Below is a small trained network, with its code and all its weights. Each question gives an input and a class and asks what happens when units are switched off, that is, made to give their printed mean instead of their output.

import numpy as np


def w(rows, s, z=0):
    codes = np.array(rows[::2]) - 128.0
    scale = np.full(codes.shape[1], s)
    scale[-1] = z or s
    return codes * scale


def norm(h):
    return h / np.sqrt((h * h).mean(-1, keepdims=True) + 1e-5)


def f(y):
    return y / 2 * (1 + np.tanh(0.7978845608 * (y + 0.044715 * y**3)))


def log_softmax(a):
    a = a - a.max(-1, keepdims=True)
    return a - np.log(np.exp(a).sum(-1, keepdims=True))


def net(x, mask):
    res = np.array(x, float).reshape(1, 2) / 4 @ E
    u = 0
    for l in range(4):
        y = f(norm(res) @ A[l][:, :-1].T + A[l][:, -1])
        res = res + np.where(mask[u : u + 6], y, B[l][:, -1]) @ B[l][:, :-1]
        u += 6
    return log_softmax(norm(res)[-1] @ U[:, :-1].T + U[:, -1])


A, B = {}, {}
E = w([
[15,253,47,11,139,93,249,74,129,227],'x0',
[249,203,144,225,150,161,112,189,133,241],'x1',
],0.0069)
A[0] = w([
[98,138,164,101,150,132,161,83,108,40,3],'L0N0',
[212,170,161,155,209,216,188,202,133,180,38],'L0N1',
[73,198,96,73,3,84,171,104,80,198,110],'L0N2',
[55,67,114,52,194,169,158,116,179,61,9],'L0N3',
[70,194,82,127,206,40,224,132,106,124,111],'L0N4',
[169,59,178,153,82,183,2,151,141,80,186],'L0N5',
],0.0044,0.0031)
B[0] = w([
[103,158,151,189,60,37,93,147,78,208,133],'L0N0',
[2,89,95,119,13,67,88,134,142,99,178],'L0N1',
[184,137,133,115,154,233,72,41,240,88,195],'L0N2',
[100,84,59,184,51,50,145,170,94,194,161],'L0N3',
[168,98,140,121,203,180,80,180,214,56,185],'L0N4',
[142,132,93,70,240,143,254,121,82,126,253],'L0N5',
],0.0062,0.0068)
A[1] = w([
[138,182,77,118,149,124,206,147,113,188,159],'L1N0',
[186,196,129,185,120,130,114,167,121,255,2],'L1N1',
[141,109,127,165,104,167,56,133,154,70,59],'L1N2',
[114,141,72,175,55,90,134,172,157,180,156],'L1N3',
[138,100,122,173,122,110,72,104,157,120,77],'L1N4',
[173,165,155,161,80,140,63,148,176,127,104],'L1N5',
],0.01,0.0049)
B[1] = w([
[45,222,103,131,152,162,161,103,93,163,224],'L1N0',
[70,87,2,110,15,58,74,165,107,32,254],'L1N1',
[158,88,164,63,126,184,180,140,42,202,149],'L1N2',
[125,130,198,122,199,123,63,98,44,152,235],'L1N3',
[141,89,132,92,115,178,122,98,156,146,127],'L1N4',
[107,56,118,96,126,68,68,85,109,158,193],'L1N5',
],0.0087,0.0052)
A[2] = w([
[79,98,133,131,60,59,141,106,149,87,4],'L2N0',
[76,190,130,127,126,110,179,139,113,123,57],'L2N1',
[146,65,101,105,82,154,113,124,172,139,93],'L2N2',
[229,98,175,171,129,137,141,160,110,98,50],'L2N3',
[108,104,97,96,8,81,111,120,100,90,98],'L2N4',
[74,97,113,159,54,105,127,153,127,113,101],'L2N5',
],0.013,0.003)
B[2] = w([
[140,111,115,195,28,105,46,208,115,166,204],'L2N0',
[207,70,197,125,165,142,103,75,118,162,174],'L2N1',
[113,122,163,150,178,127,148,88,46,128,165],'L2N2',
[159,254,69,149,99,189,187,124,211,152,224],'L2N3',
[71,134,159,165,93,65,116,147,139,69,254],'L2N4',
[103,130,91,136,114,69,119,130,152,112,197],'L2N5',
],0.01,0.0089)
A[3] = w([
[158,236,92,113,110,156,175,72,249,115,55],'L3N0',
[183,52,160,100,163,199,111,59,25,184,61],'L3N1',
[195,76,254,95,123,180,88,148,133,188,6],'L3N2',
[194,165,144,243,125,224,126,202,157,137,208],'L3N3',
[152,144,81,124,77,107,64,175,120,180,29],'L3N4',
[63,237,72,91,149,160,79,104,196,216,101],'L3N5',
],0.0065,0.0022)
B[3] = w([
[246,159,111,114,125,222,187,106,114,74,253],'L3N0',
[147,70,184,210,207,95,60,158,64,168,178],'L3N1',
[110,173,147,149,129,96,156,68,61,194,134],'L3N2',
[148,87,39,29,218,101,165,79,163,77,204],'L3N3',
[117,44,104,111,109,51,152,71,170,168,149],'L3N4',
[238,72,70,204,138,135,213,254,125,40,210],'L3N5',
],0.0064,0.0072)
U = w([
[198,164,79,114,144,209,216,150,212,93,167],'0',
[59,110,108,152,33,50,90,163,136,102,178],'1',
[130,117,238,133,221,142,106,104,62,216,151],'2',
[116,179,197,85,66,171,137,133,197,251,2],'3',
],0.012,0.0048)

Each question gives the input, the list of numbers given to net, and the class t.
The units are the neurons (one row each of A and B). Each row of codes is followed by its name. A weight is (code - 128) times the scale printed after its matrix; where a second scale follows, it is the last column's (A, B and U).
mask holds one flag per neuron, layer by layer. A switched-off neuron (its flag False) gives its mean, the last column of its row in B, instead of its output. The means were averaged over made-up inputs and are rounded, as every weight is.
A unit's drop is (log p(t) with every unit on - log p(t) with that unit switched off) / (log p(t) with every unit on - log p(t) with every unit switched off).
The circuit of an input: a set's keep is (log p(t) with only the set's units on - log p(t) with every unit switched off) / (log p(t) with every unit on - log p(t) with every unit switched off). Starting from the 12 units with the biggest drops (on a tie, the unit counted first), units are removed one at a time, each time the one whose removal leaves the highest keep (on an exact tie, the one counted first), for as long as the keep stays at least 0.8.
circuit, biggest first: the units of the circuit, biggest drop first
unit that matters most: the unit with the biggest drop
top k neurons: the k neurons with the biggest drops, biggest first
k most important neurons of layer l: the k neurons of layer l with the biggest drops, biggest first
drop when u is switched off: that unit's drop, to one decimal
input [-1,7], class 1: circuit, biggest first	(L1N1)
input [-1,-3], class 2: top 4 neurons	(L0N2, L1N1, L0N3, L0N4)
input [-8,-8], class 0: top 2 neurons	(L1N1, L0N1)
input [3,-3], class 2: 2 most important neurons of layer 2	(L2N2, L2N3)
input [-5,-5], class 0: top 2 neurons	(L1N1, L0N1)
input [8,-8], class 0: top 4 neurons	(L1N1, L0N1, L0N2, L1N5)
input [-3,1], class 2: top 4 neurons	(L0N5, L1N0, L0N4, L0N2)
input [-5,6], class 1: top 3 neurons	(L1N1, L0N4, L0N2)
input [2,4], class 1: top 2 neurons	(L0N5, L1N1)
input [-2,-3], class 2: top 2 neurons	(L0N5, L1N1)
input [0,0], class 2: 3 most important neurons of layer 0	(L0N4, L0N1, L0N2)
input [2,-2], class 2: top 2 neurons	(L0N5, L1N1)
input [-1,3], class 2: drop when L0N1 is switched off	1.5
input [1,2], class 2: drop when L1N0 is switched off	0.0
input [8,-5], class 0: unit that matters most	L0N2
input [-4,8], class 1: drop when L1N1 is switched off	1.6
input [-2,1], class 2: drop when L0N5 is switched off	1.5
